cols: S D U Q A G
Q_327: [-0.50  0.39  2.15 -1.54  2.40  1.36]
Q_295: [ 3.07  3.04 -0.28 -6.09 -4.32 -4.62]
Q_58: [ 4.85  6.75 -2.22  0.98 -0.12 -7.60]
Q_919: [ 0.69  2.51 -1.25  1.49  1.56 -0.63]
Q_230: [-1.09 -0.14  0.69  0.48  3.24  2.36]
Q_838: [-5.26 -2.26  5.06  1.49  8.28  8.33]
[ 3.07  3.04 -0.28 -6.09 -4.32 -4.62] | Q_295
[-0.50  0.39  2.15 -1.54  2.40  1.36] | Q_327
len: [ 4.85  6.75 -2.22] | 3

cols: B H K Y M W L E T C
Q_494: [ 3.63 -2.60  5.01 -2.15 -4.86 -0.80  5.31 -2.08  2.14 -5.02]
Q_576: [ 2.33  4.65  5.04 -3.14  4.06  1.65  1.22  3.67  0.57  5.97]
Q_764: [ 5.66  1.67 -1.30  0.46 -3.66 -0.32 -0.96 -4.51 -5.44 -3.08]
Q_674: [-1.08 -0.43 -2.51 -4.84 -3.11  3.47  5.61 -2.98  4.21 -2.72]
Q_254: [-4.73  3.39  3.56  4.95 -5.51  0.94 -4.77 -3.71  2.73  4.43]
Q_50: [ 0.07  2.68 -0.33 -2.81  1.93 -0.80  5.31 -2.07  0.57 -4.51]
Q_41: [ 3.40 -4.84 -3.27  3.11 -5.94  3.64  3.13  1.44 -3.33  5.84]
Q_903: [ 4.81  0.95  3.24  2.89 -3.73  2.53  1.22 -2.31 -0.97  0.85]
Q_733: [ 1.83 -0.05 -0.13  5.19  2.47  1.10  5.81 -5.28  2.40 -0.19]
Q_237: [-0.43 -2.27 -5.98 -3.48 -4.85  4.99 -2.98  5.40  4.80  4.15]
[ 3.40 -4.84 -3.27  3.11 -5.94  3.64  3.13  1.44 -3.33  5.84] | Q_41
[-4.73  3.39  3.56  4.95 -5.51  0.94 -4.77 -3.71  2.73  4.43] | Q_254
len: [ 2.33  4.65  5.04 -3.14  4.06  1.65  1.22  3.67  0.57  5.97] | 10
tail: [-0.80  5.31 -2.07] | [ 0.57 -4.51]
col: [-0.96  5.61 -4.77  5.31] | L
len: [4.81 0.95 3.24 2.89] | 4
[ 2.33  4.65  5.04 -3.14  4.06  1.65  1.22  3.67  0.57  5.97] | Q_576

cols: mevik Mebi Ziga nema vivok Ros Turi masof Kizu
Q_590: [-0.02 -0.23 -1.76 -0.46  4.44 -3.62  1.26 -1.04  1.22]
Q_722: [-3.75  1.49 -6.95 -1.42  4.44  1.27  1.21 -3.06  3.78]
Q_196: [-1.38  2.40 -1.92 -0.90 -4.94  2.39 -2.20 -0.57 -1.76]
Q_260: [ 0.63  2.39 -0.87  3.23  0.46  4.22  0.84 -1.14  3.91]
Q_799: [-3.75  1.49 -6.95 -1.42  1.21  4.21  0.84 -3.06  3.78]
tail: [-1.38  2.40 -1.92 -0.90 -4.94] | [ 2.39 -2.20 -0.57 -1.76]
tail: [4.22 0.84] | [-1.14  3.91]
common Q_196 Q_590:  | [-1.76]
common Q_260 Q_799:  | [0.84]
len: [-1.38  2.40 -1.92 -0.90 -4.94  2.39 -2.20 -0.57] | 8
tail: [4.21 0.84] | [-3.06  3.78]
common Q_196 Q_260:  | [2.39]

cols: N J X V
Q_42: [3.83 1.49 1.56 2.63]
Q_98: [-2.05 -3.18 -5.58 -5.12]
Q_52: [-2.58 -3.63  0.17 -5.98]
Q_508: [-1.11 -0.86  0.17 -0.41]
Q_539: [-1.99  1.49 -7.46 -6.61]
Q_109: [4.42 3.69 3.66 5.18]
Q_561: [3.46 4.04 3.83 4.83]
tail: [-3.63  0.17] | [-5.98]
[-1.11 -0.86  0.17 -0.41] | Q_508
col: [-1.99  4.42] | N
tail: [-1.99  1.49 -7.46] | [-6.61]
common Q_42 Q_539:  | [1.49]
common Q_508 Q_52:  | [0.17]
common Q_561 Q_42:  | [3.83]

cols: zafin gaf mif fipe bimuz nal
Q_155: [-1.41 -1.53 -6.04  3.23 -6.96  2.52]
Q_496: [-6.96 -5.15 -6.95 -6.63  6.84 -6.86]
Q_859: [-6.96  3.61  1.43  5.91  0.58  2.47]
Q_466: [ 1.52 -1.13  1.16 -3.86 -3.58 -5.16]
Q_38: [-6.96 -5.15  1.43  5.91  0.58  2.47]
Q_964: [ 1.97 -2.31 -2.89 -0.43 -0.78 -6.63]
Q_452: [-6.96  3.61  1.43  5.91  2.88  2.47]
Q_70: [ 3.57 -5.79  3.31  3.79  5.21 -6.44]
[ 1.97 -2.31 -2.89 -0.43 -0.78 -6.63] | Q_964
[ 3.57 -5.79  3.31  3.79  5.21 -6.44] | Q_70
col: [-1.53 -5.15  3.61 -1.13 -5.15 -2.31  3.61] | gaf
common Q_452 Q_496:  | [-6.96]
len: [ 3.57 -5.79  3.31  3.79  5.21 -6.44] | 6
[-6.96  3.61  1.43  5.91  2.88  2.47] | Q_452

cols: rup Noseg Sikup vipi vel fafov raten
Q_69: [ 0.17  2.17 -2.75  0.34 -1.01  2.96 -4.45]
Q_183: [ 0.37 -0.14 -2.42  2.17 -1.34  2.79 -4.09]
Q_161: [-1.89 -1.07 -1.12  4.93 -1.78 -0.71  1.03]
Q_4: [-1.74 -1.34 -3.44  8.07 -4.11  1.03  1.29]
Q_693: [-2.48 -1.51 -1.42  4.73 -1.52 -1.17  0.85]
Q_412: [ 0.17  2.17 -2.75  0.34  0.35  2.63  1.17]
Q_148: [-1.60 -1.30 -3.15  7.50  0.35  0.44  1.69]
Q_266: [-1.60 -1.30 -3.15  7.50 -4.33  0.44  1.69]
col: [-4.45 -4.09] | raten
len: [-1.60 -1.30 -3.15  7.50  0.35  0.44  1.69] | 7

cols: Z F P R
Q_795: [ 1.79  0.21  0.33 -7.41]
Q_190: [-0.19  0.68 -0.52 -7.41]
Q_21: [-0.01  0.69 -0.03 -7.41]
Q_583: [ 0.07  0.22 -3.22  0.68]
Q_169: [-0.68 -0.72  0.82 -7.41]
Q_137: [ 4.31 -5.21  0.67 -7.41]
Q_132: [-0.01  0.69 -0.02 -7.41]
Q_991: [-0.98 -2.38  0.08 -7.41]
Q_441: [-2.06 -0.58 -0.78 -7.41]
Q_865: [ 2.64 -0.19  0.44 -7.41]
Q_633: [ 0.69  1.18 -1.37 -7.41]
common Q_190 Q_583:  | [0.68]
col: [-0.52 -0.03 -3.22  0.82  0.67 -0.02  0.08 -0.78  0.44 -1.37] | P
len: [-0.68 -0.72  0.82] | 3
[ 1.79  0.21  0.33 -7.41] | Q_795
tail: [-0.01  0.69 -0.02] | [-7.41]
[-2.06 -0.58 -0.78 -7.41] | Q_441
tail: [0.21 0.33] | [-7.41]

cols: vekot mesi Sanal tuko bama bef getor zafo Lezep turom
Q_182: [-5.92 -5.61 -5.75  5.07 -5.68  7.69  5.77  8.12 -5.73  5.50]
Q_810: [ 5.61 -6.94  5.41 -4.73 -5.62 -7.08 -5.43 -7.66  5.48 -5.29]
Q_670: [-5.71  7.09 -5.52  4.84 -5.46  7.25  5.54  7.80 -5.56  5.37]
Q_276: [-5.32  6.58 -5.14  4.49 -5.09  6.70  5.16  7.27 -5.21  5.03]
Q_469: [-4.21  5.18 -4.05  3.54 -4.02  5.27  4.07  5.74 -4.12  3.99]
Q_180: [ 4.49 -5.53  4.33 -3.77  4.29 -5.61 -4.35 -6.13  4.41 -4.27]
Q_860: [-4.60  5.68 -4.44  3.88 -4.40  5.78  4.46  6.28 -4.50  4.36]
common Q_180 Q_182:  | [-5.61]
[-5.71  7.09 -5.52  4.84 -5.46  7.25  5.54  7.80 -5.56  5.37] | Q_670
[-4.60  5.68 -4.44  3.88 -4.40  5.78  4.46  6.28 -4.50  4.36] | Q_860
tail: [ 4.49 -5.53  4.33 -3.77] | [ 4.29 -5.61 -4.35 -6.13  4.41 -4.27]
len: [-4.60  5.68 -4.44  3.88 -4.40  5.78  4.46  6.28 -4.50] | 9

cols: dal tad ziruz Reru
Q_418: [0.05 0.04 5.50 5.97]
Q_828: [0.03 5.63 5.90 5.96]
Q_666: [0.02 5.05 5.94 6.00]
Q_858: [2.26 5.91 5.87 5.89]
Q_813: [0.02 5.05 5.90 6.00]
Q_7: [-0.02  5.52  5.96  5.91]
Q_110: [-0.05  0.07  0.28  5.90]
col: [5.96 6.00 5.89 6.00 5.91] | Reru
col: [5.63 5.05 5.91 5.05 5.52] | tad
[0.03 5.63 5.90 5.96] | Q_828

cols: lum nalov lesid pel
Q_103: [1.22 1.79 0.42 0.45]
Q_238: [ 3.92  3.00  3.42 -0.70]
Q_629: [ 5.68  2.86  2.21 -0.72]
Q_48: [-7.35 -5.15 -4.66  1.33]
Q_574: [-6.01  2.86  2.21 -0.72]
[-6.01  2.86  2.21 -0.72] | Q_574
col: [ 2.21 -4.66] | lesid

